Below is a small trained network, with its code and all its weights. Each question gives an input and a class and asks what happens when units are switched off, that is, made to give their printed mean instead of their output.

import numpy as np


def w(rows, s, z=0):
    codes = np.array(rows[::2]) - 128.0
    scale = np.full(codes.shape[1], s)
    scale[-1] = z or s
    return codes * scale


def norm(h):
    return h / np.sqrt((h * h).mean(-1, keepdims=True) + 1e-5)


def f(y):
    return np.maximum(y, 0)


def log_softmax(a):
    a = a - a.max(-1, keepdims=True)
    return a - np.log(np.exp(a).sum(-1, keepdims=True))


def net(x, mask):
    res = np.array(x, float).reshape(1, 5) / 4 @ E
    u = 0
    for l in range(3):
        y = f(norm(res) @ A[l][:, :-1].T + A[l][:, -1])
        res = res + np.where(mask[u : u + 3], y, B[l][:, -1]) @ B[l][:, :-1]
        u += 3
    return log_softmax(norm(res)[-1] @ U[:, :-1].T + U[:, -1])


A, B = {}, {}
E = w([
[128,133,141,172,134,140,160,112,156,129,157,137],'x0',
[236,221,124,168,135,185,139,124,6,156,166,39],'x1',
[149,136,84,84,141,156,101,232,160,3,254,125],'x2',
[108,200,84,168,2,190,68,161,166,4,112,189],'x3',
[133,122,99,151,155,129,147,163,122,131,97,151],'x4',
],0.0057)
A[0] = w([
[202,202,116,176,146,180,132,132,14,159,158,54,55],'L0N1',
[102,190,161,183,42,136,123,65,121,141,1,165,66],'L0N2',
[195,216,121,176,91,210,128,122,37,125,108,85,2],'L0N3',
],0.01,0.0039)
B[0] = w([
[141,112,174,22,119,215,184,153,214,100,63,169,253],'L0N1',
[102,19,52,108,85,185,98,146,165,161,152,138,232],'L0N2',
[182,233,59,254,116,58,48,100,89,204,191,115,237],'L0N3',
],0.007,0.013)
A[1] = w([
[120,119,157,159,119,113,152,68,124,250,55,124,206],'L1N1',
[194,79,131,63,179,183,182,134,124,180,163,108,1],'L1N2',
[84,30,112,128,209,42,136,142,71,166,226,90,88],'L1N3',
],0.015,0.0011)
B[1] = w([
[158,225,147,108,89,28,176,22,104,165,56,170,248],'L1N1',
[123,134,196,18,161,131,143,207,169,164,91,50,241],'L1N2',
[46,57,162,189,222,200,36,130,144,77,254,118,204],'L1N3',
],0.0079,0.013)
A[2] = w([
[64,116,203,111,190,87,107,64,83,166,109,89,7],'L2N1',
[139,215,137,133,91,99,143,157,143,1,95,158,82],'L2N2',
[178,201,139,159,140,149,146,205,45,112,158,44,68],'L2N3',
],0.015,0.0018)
B[2] = w([
[171,101,140,239,150,108,118,113,64,64,71,192,254],'L2N1',
[77,183,158,88,131,74,213,149,51,150,143,188,218],'L2N2',
[137,16,96,186,146,137,110,97,96,50,128,2,205],'L2N3',
],0.0096,0.0092)
U = w([
[123,76,197,211,193,85,103,55,85,108,71,201,138],'0',
[47,72,178,142,224,176,62,173,183,59,237,122,146],'1',
[173,205,196,63,141,99,194,84,138,210,50,105,182],'2',
[192,114,163,31,183,200,142,227,174,97,141,13,90],'3',
[20,34,58,131,34,167,92,119,188,138,121,190,237],'4',
[39,182,130,56,103,82,204,206,80,91,190,223,210],'5',
[209,217,23,173,45,135,80,83,124,222,157,141,2],'6',
[137,173,64,182,105,118,173,154,2,52,218,45,51],'7',
],0.0088,0.00075)

Each question gives the input, the list of numbers given to net, and the class t.
The units are the neurons (one row each of A and B). Each row of codes is followed by its name. A weight is (code - 128) times the scale printed after its matrix; where a second scale follows, it is the last column's (A, B and U).
mask holds one flag per neuron, layer by layer. A switched-off neuron (its flag False) gives its mean, the last column of its row in B, instead of its output. The means were averaged over made-up inputs and are rounded, as every weight is.
A unit's drop is (log p(t) with every unit on - log p(t) with that unit switched off) / (log p(t) with every unit on - log p(t) with every unit switched off).
The circuit of an input: a set's keep is (log p(t) with only the set's units on - log p(t) with every unit switched off) / (log p(t) with every unit on - log p(t) with every unit switched off). Starting from all 9 units, units are removed one at a time, each time the one whose removal leaves the highest keep (on an exact tie, the one counted first), for as long as the keep stays at least 0.8.
units of the circuit, in order: the units of the circuit, biggest drop first
most important unit: the unit with the biggest drop
k most important neurons of layer l: the k neurons of layer l with the biggest drops, biggest first
drop when u is switched off: that unit's drop, to one decimal
input [-6,-3,5,-4,-3], class 1: units of the circuit, in order : [L1N3]
input [2,-8,3,1,-5], class 5: units of the circuit, in order : [L0N2 L2N2]
input [0,1,2,8,0], class 7: 2 most important neurons of layer 2 : [L2N3 L2N2]
input [-4,0,3,2,4], class 5: units of the circuit, in order : [L2N2 L0N2]
input [5,-1,4,-4,6], class 1: units of the circuit, in order : [L0N1 L1N3]
input [6,-2,-7,2,8], class 4: 2 most important neurons of layer 0 : [L0N2 L0N3]
input [2,7,3,-7,8], class 3: units of the circuit, in order : [L0N1 L1N1]
input [1,0,6,6,-6], class 5: 2 most important neurons of layer 2 : [L2N2 L2N1]
input [3,-3,7,2,3], class 5: 2 most important neurons of layer 0 : [L0N2 L0N3]
input [-4,8,2,-8,2], class 3: 2 most important neurons of layer 2 : [L2N3 L2N2]
input [-4,-1,-1,-8,-8], class 0: 2 most important neurons of layer 1 : [L1N1 L1N3]
input [0,1,6,5,3], class 7: 2 most important neurons of layer 0 : [L0N1 L0N2]
input [1,0,-7,3,-2], class 4: 2 most important neurons of layer 0 : [L0N2 L0N3]
input [3,-4,4,3,8], class 5: most important neuron of layer 1 : [L1N3]
input [-8,1,3,8,5], class 7: 2 most important neurons of layer 0 : [L0N1 L0N2]
input [-8,7,-5,3,1], class 6: 2 most important neurons of layer 0 : [L0N3 L0N2]
input [-6,7,8,0,6], class 3: 2 most important neurons of layer 1 : [L1N1 L1N2]
input [-8,-2,-5,4,-8], class 4: drop when L2N3 is switched off : 0.0
input [-4,-3,4,-2,5], class 1: drop when L1N1 is switched off : 0.1
input [7,-1,6,5,-3], class 5: most important unit : L0N3
input [-7,-5,-8,3,3], class 4: drop when L0N2 is switched off : 1.8
